Below is a small trained network, with its code and all its weights. Each question gives an input and a class and asks what happens when units are switched off, that is, made to give their printed mean instead of their output.

import numpy as np


def w(rows, s, z=0):
    codes = np.array(rows[::2]) - 128.0
    scale = np.full(codes.shape[1], s)
    scale[-1] = z or s
    return codes * scale


def f(y):
    return np.maximum(y, 0)


def log_softmax(a):
    a = a - a.max(-1, keepdims=True)
    return a - np.log(np.exp(a).sum(-1, keepdims=True))


def net(x, mask):
    res = np.array(x, float).reshape(1, 6) / 4 @ E
    y = f(res @ A[0][:, :-1].T + A[0][:, -1])
    res = res + np.where(mask, y, B[0][:, -1]) @ B[0][:, :-1]
    return log_softmax(res[-1] @ U[:, :-1].T + U[:, -1])


A, B = {}, {}
E = w([
[213,169,18],'x0',
[46,200,127],'x1',
[84,194,121],'x2',
[254,248,182],'x3',
[37,223,59],'x4',
[107,240,188],'x5',
],0.0048)
A[0] = w([
[171,8,174,159],'N1',
[161,200,173,99],'N2',
[135,228,46,190],'N3',
[96,120,187,254],'N4',
[84,31,100,164],'N5',
[66,115,179,252],'N6',
],0.012,0.0049)
B[0] = w([
[213,15,125,254],'N1',
[140,182,240,192],'N2',
[21,157,236,226],'N3',
[102,173,9,228],'N4',
[86,3,36,245],'N5',
[143,158,22,240],'N6',
],0.013,0.0074)
U = w([
[230,96,200,3],'0',
[91,144,170,193],'1',
[124,1,130,117],'2',
[128,145,65,154],'3',
],0.011,0.0029)

Each question gives the input, the list of numbers given to net, and the class t.
The units are the neurons (one row each of A and B). Each row of codes is followed by its name. A weight is (code - 128) times the scale printed after its matrix; where a second scale follows, it is the last column's (A, B and U).
mask holds one flag per neuron, in row order. A switched-off neuron (its flag False) gives its mean, the last column of its row in B, instead of its output. The means were averaged over made-up inputs and are rounded, as every weight is.
A unit's drop is (log p(t) with every unit on - log p(t) with that unit switched off) / (log p(t) with every unit on - log p(t) with every unit switched off).
The circuit of an input: a set's keep is (log p(t) with only the set's units on - log p(t) with every unit switched off) / (log p(t) with every unit on - log p(t) with every unit switched off). Starting from all 6 units, units are removed one at a time, each time the one whose removal leaves the highest keep (on an exact tie, the one counted first), for as long as the keep stays at least 0.8.
units of the circuit, in order: the units of the circuit, biggest drop first
most important unit: the unit with the biggest drop
top k neurons: the k neurons with the biggest drops, biggest first
drop when u is switched off: that unit's drop, to one decimal
input [2,-2,0,5,-1,1], class 0: top 4 neurons => (N4, N5, N6, N2)
input [7,-7,1,-1,-1,0], class 0: units of the circuit, in order => (N5, N4)
input [7,2,0,4,-6,7], class 1: units of the circuit, in order => (N1, N3)
input [-8,-7,5,5,-5,5], class 0: most important unit => N2
input [-8,-6,3,1,3,-3], class 3: units of the circuit, in order => (N4, N6)
input [6,2,3,6,-8,-8], class 0: top 2 neurons => (N5, N4)
input [2,0,2,8,-1,-5], class 0: top 3 neurons => (N4, N5, N6)
input [1,-2,1,3,-4,-1], class 0: units of the circuit, in order => (N5, N6)
input [-4,3,0,-4,-3,1], class 3: top 3 neurons => (N6, N4, N3)
input [0,7,8,5,-8,-4], class 1: units of the circuit, in order => (N1, N5)
input [-6,2,-6,5,2,3], class 3: units of the circuit, in order => (N3, N4)
input [-2,4,-1,1,-7,8], class 3: top 4 neurons => (N4, N3, N6, N1)
input [-3,4,2,-8,6,0], class 3: top 3 neurons => (N6, N1, N4)
input [-2,3,8,3,4,1], class 1: units of the circuit, in order => (N3)
input [-7,3,-7,-5,0,4], class 3: top 2 neurons => (N6, N4)
input [3,2,1,-2,4,-2], class 1: drop when N4 is switched off => 0.1
input [6,-3,-3,3,-3,-3], class 0: drop when N5 is switched off => 0.9
input [0,7,1,5,-5,-5], class 1: drop when N5 is switched off => 0.8
